Here is a tiny trained network, its code and every weight. The questions are about switching its units off for an input and a class, where a switched-off unit gives its printed mean instead of its output.

import numpy as np


def w(rows, s, z=0):
    codes = np.array(rows[::2]) - 128.0
    scale = np.full(codes.shape[1], s)
    scale[-1] = z or s
    return codes * scale


def norm(h):
    return h / np.sqrt((h * h).mean(-1, keepdims=True) + 1e-5)


def f(y):
    return np.maximum(y, 0)


def log_softmax(a):
    a = a - a.max(-1, keepdims=True)
    return a - np.log(np.exp(a).sum(-1, keepdims=True))


def net(x, mask):
    res = np.array(x, float).reshape(1, 4) / 4 @ E
    u = 0
    for l in range(4):
        y = f(norm(res) @ A[l][:, :-1].T + A[l][:, -1])
        res = res + np.where(mask[u : u + 4], y, B[l][:, -1]) @ B[l][:, :-1]
        u += 4
    return log_softmax(norm(res)[-1] @ U[:, :-1].T + U[:, -1])


A, B = {}, {}
E = w([
[118,133,133,125,137,128,121,130,123,117,120],'x0',
[125,138,203,154,49,122,51,106,89,166,94],'x1',
[155,155,234,163,156,174,128,85,206,96,163],'x2',
[186,137,119,174,141,91,106,119,181,154,7],'x3',
],0.016)
A[0] = w([
[138,166,180,148,82,85,55,122,54,183,124,54],'L0N1',
[90,127,98,84,197,172,140,152,105,134,194,3],'L0N2',
[76,111,194,123,65,155,42,102,68,150,176,55],'L0N3',
[66,138,113,38,81,133,156,133,2,126,179,122],'L0N4',
],0.0086,0.0048)
B[0] = w([
[44,1,98,157,120,148,163,122,142,161,80,225],'L0N1',
[79,123,138,244,89,154,74,212,165,192,96,193],'L0N2',
[244,234,169,80,106,100,154,114,42,113,159,226],'L0N3',
[157,44,57,46,159,150,28,86,161,129,138,255],'L0N4',
],0.0096,0.0078)
A[1] = w([
[37,167,90,152,139,2,164,120,98,175,92,94],'L1N1',
[52,128,150,150,143,188,206,187,128,93,245,3],'L1N2',
[154,154,105,110,159,113,98,163,171,141,156,100],'L1N3',
[178,176,168,136,163,155,145,89,186,90,130,37],'L1N4',
],0.0089,0.007)
B[1] = w([
[104,164,191,139,110,77,159,194,103,125,128,209],'L1N1',
[154,133,140,72,65,199,25,55,56,180,2,242],'L1N2',
[136,109,108,199,125,129,110,151,118,96,102,201],'L1N3',
[66,88,40,162,123,95,98,39,120,176,155,254],'L1N4',
],0.012,0.0042)
A[2] = w([
[133,159,49,89,202,254,119,126,80,99,253,68],'L2N1',
[115,215,230,95,120,170,200,92,90,54,230,55],'L2N2',
[247,186,70,88,193,65,205,224,130,71,94,80],'L2N3',
[107,135,34,85,191,113,145,165,228,76,233,2],'L2N4',
],0.0079,0.004)
B[2] = w([
[106,136,160,168,127,136,192,137,117,143,50,253],'L2N1',
[152,144,161,158,135,71,112,177,144,68,201,186],'L2N2',
[188,188,185,121,76,96,122,123,56,55,252,214],'L2N3',
[80,178,132,203,108,134,146,170,146,150,84,193],'L2N4',
],0.015,0.0052)
A[3] = w([
[121,128,124,164,80,92,145,132,138,126,51,53],'L3N1',
[117,121,84,107,147,100,115,164,118,139,86,185],'L3N2',
[126,147,199,173,144,181,131,109,192,124,86,1],'L3N3',
[149,142,83,130,251,118,168,100,231,74,157,18],'L3N4',
],0.015,0.004)
B[3] = w([
[98,128,76,124,206,152,141,181,147,94,156,254],'L3N1',
[147,169,189,159,145,119,166,121,183,129,145,218],'L3N2',
[113,102,116,35,52,190,118,51,88,136,139,250],'L3N3',
[85,170,121,197,158,91,155,251,151,143,106,197],'L3N4',
],0.016,0.0085)
U = w([
[68,116,90,216,157,121,136,236,166,143,72,57],'0',
[112,88,88,6,99,156,96,50,103,131,110,105],'1',
[187,186,197,157,106,68,133,133,131,76,212,250],'2',
],0.017,0.0021)

Each question gives the input, the list of numbers given to net, and the class t.
The units are the neurons (one row each of A and B). Each row of codes is followed by its name. A weight is (code - 128) times the scale printed after its matrix; where a second scale follows, it is the last column's (A, B and U).
mask holds one flag per neuron, layer by layer. A switched-off neuron (its flag False) gives its mean, the last column of its row in B, instead of its output. The means were averaged over made-up inputs and are rounded, as every weight is.
A unit's drop is (log p(t) with every unit on - log p(t) with that unit switched off) / (log p(t) with every unit on - log p(t) with every unit switched off).
The circuit of an input: a set's keep is (log p(t) with only the set's units on - log p(t) with every unit switched off) / (log p(t) with every unit on - log p(t) with every unit switched off). Starting from the 12 units with the biggest drops (on a tie, the unit counted first), units are removed one at a time, each time the one whose removal leaves the highest keep (on an exact tie, the one counted first), for as long as the keep stays at least 0.8.
units of the circuit, in order: the units of the circuit, biggest drop first
most important unit: the unit with the biggest drop
k most important neurons: the k neurons with the biggest drops, biggest first
drop of u: that unit's drop, to one decimal
input [4,-5,0,4], class 2: units of the circuit, in order	[L2N3]
input [-3,-2,2,0], class 1: units of the circuit, in order	[L1N2; L0N4]
input [6,6,-5,1], class 0: 2 most important neurons	[L3N3; L0N1]
input [6,-4,1,0], class 1: 3 most important neurons	[L0N4; L1N2; L3N3]
input [-5,8,6,1], class 1: 3 most important neurons	[L0N1; L3N3; L2N3]
input [7,-8,-8,1], class 2: 4 most important neurons	[L2N3; L0N1; L1N4; L1N1]
input [4,6,1,7], class 1: 3 most important neurons	[L3N3; L3N4; L1N4]
input [4,0,0,-8], class 0: 3 most important neurons	[L0N4; L2N1; L3N3]
input [1,8,-2,1], class 0: 2 most important neurons	[L0N1; L3N3]
input [1,-8,6,0], class 1: 2 most important neurons	[L1N2; L3N3]
input [-3,-3,-4,-8], class 0: drop of L0N4	0.6
input [-8,-1,5,1], class 0: drop of L3N4	1.0
input [1,-6,7,-3], class 1: drop of L1N2	1.3
input [-1,-4,4,-7], class 1: most important unit	L1N2
